Below are the code and all the weights of a small trained network. Each question names an input and a class and asks about switching units off, where a switched-off unit gives its printed mean instead of its output.

import numpy as np


def w(rows, s, z=0):
    codes = np.array(rows[::2]) - 128.0
    scale = np.full(codes.shape[1], s)
    scale[-1] = z or s
    return codes * scale


def f(y):
    return y / 2 * (1 + np.tanh(0.7978845608 * (y + 0.044715 * y**3)))


def log_softmax(a):
    a = a - a.max(-1, keepdims=True)
    return a - np.log(np.exp(a).sum(-1, keepdims=True))


def net(x, mask):
    res = np.array(x, float).reshape(1, 3) / 4 @ E
    y = f(res @ A[0][:, :-1].T + A[0][:, -1])
    res = res + np.where(mask, y, B[0][:, -1]) @ B[0][:, :-1]
    return log_softmax(res[-1] @ U[:, :-1].T + U[:, -1])


A, B = {}, {}
E = w([
[9,25,153,72],'x0',
[250,13,71,78],'x1',
[180,162,255,43],'x2',
],0.0059)
A[0] = w([
[166,143,222,40,104],'n0',
[129,164,209,73,90],'n1',
[199,195,119,177,56],'n2',
[212,209,116,185,87],'n3',
[180,174,121,166,1],'n4',
[91,97,26,199,200],'n5',
[29,43,159,69,194],'n6',
[14,26,168,49,242],'n7',
[216,31,81,72,83],'n8',
[207,194,124,191,79],'n9',
[41,216,176,192,110],'n10',
[41,233,161,165,115],'n11',
[211,204,123,187,61],'n12',
[96,89,35,210,159],'n13',
[2,194,185,163,212],'n14',
[159,153,225,36,139],'n15',
[199,188,122,183,73],'n16',
[222,21,84,76,71],'n17',
[99,98,34,196,141],'n18',
[96,105,38,194,139],'n19',
[159,144,219,50,102],'n20',
[19,224,178,175,150],'n21',
[95,93,33,208,189],'n22',
[98,93,46,213,141],'n23',
[70,119,26,218,137],'n24',
[21,44,163,55,206],'n25',
[160,149,211,32,106],'n26',
[93,96,40,211,199],'n27',
[216,218,112,193,75],'n28',
[160,143,217,51,102],'n29',
[159,143,203,37,143],'n30',
[194,218,112,169,70],'n31',
[199,190,122,183,67],'n32',
],0.0058,0.00056)
B[0] = w([
[205,162,161,173,198],'n0',
[206,151,131,147,171],'n1',
[98,78,107,165,187],'n2',
[112,73,111,166,211],'n3',
[82,90,117,162,156],'n4',
[187,169,172,156,213],'n5',
[140,60,112,213,213],'n6',
[153,64,105,198,243],'n7',
[254,183,19,33,243],'n8',
[99,68,109,169,198],'n9',
[242,141,20,38,236],'n10',
[216,123,28,61,235],'n11',
[108,72,110,173,204],'n12',
[210,181,178,167,209],'n13',
[197,107,53,111,250],'n14',
[212,156,157,169,204],'n15',
[95,65,116,175,186],'n16',
[233,167,37,55,251],'n17',
[190,184,186,164,199],'n18',
[191,180,170,156,195],'n19',
[215,159,163,176,189],'n20',
[215,126,44,83,255],'n21',
[192,175,171,157,211],'n22',
[199,185,187,167,200],'n23',
[195,167,152,147,223],'n24',
[145,54,103,207,224],'n25',
[208,164,160,175,194],'n26',
[194,171,175,153,209],'n27',
[117,78,112,166,222],'n28',
[211,165,162,176,187],'n29',
[212,156,152,162,188],'n30',
[110,73,99,159,198],'n31',
[92,63,113,177,187],'n32',
],0.0062,0.0036)
U = w([
[158,155,46,38,112],'0',
[152,207,226,166,107],'1',
[107,14,121,184,124],'2',
[83,153,163,84,226],'3',
[5,152,208,21,2],'4',
[21,146,212,29,8],'5',
[28,152,176,50,7],'6',
[44,140,196,39,20],'7',
],0.011,0.0092)

Each question gives the input, the list of numbers given to net, and the class t.
The units are the neurons (one row each of A and B). Each row of codes is followed by its name. A weight is (code - 128) times the scale printed after its matrix; where a second scale follows, it is the last column's (A, B and U).
mask holds one flag per neuron, in row order. A switched-off neuron (its flag False) gives its mean, the last column of its row in B, instead of its output. The means were averaged over made-up inputs and are rounded, as every weight is.
A unit's drop is (log p(t) with every unit on - log p(t) with that unit switched off) / (log p(t) with every unit on - log p(t) with every unit switched off).
The circuit of an input: a set's keep is (log p(t) with only the set's units on - log p(t) with every unit switched off) / (log p(t) with every unit on - log p(t) with every unit switched off). Starting from the 12 units with the biggest drops (on a tie, the unit counted first), units are removed one at a time, each time the one whose removal leaves the highest keep (on an exact tie, the one counted first), for as long as the keep stays at least 0.8.
circuit, biggest first: the units of the circuit, biggest drop first
top k neurons: the k neurons with the biggest drops, biggest first
drop of u: that unit's drop, to one decimal
input [5,7,-7], class 0: circuit, biggest first : n8
input [5,-5,-3], class 0: circuit, biggest first : n10; n21
input [8,-8,-2], class 0: top 2 neurons : n10; n21
input [2,-5,-4], class 0: circuit, biggest first : n10; n21
input [-5,-5,3], class 0: circuit, biggest first : n10; n11
input [0,-2,-4], class 1: top 2 neurons : n8; n17
input [8,-8,0], class 0: top 3 neurons : n10; n21; n11
input [8,-7,4], class 2: top 4 neurons : n25; n6; n7; n8
input [-8,-2,2], class 2: drop of n24 : 0.0
input [-8,7,-4], class 2: drop of n31 : 0.1
input [-8,1,-8], class 1: drop of n13 : 0.2
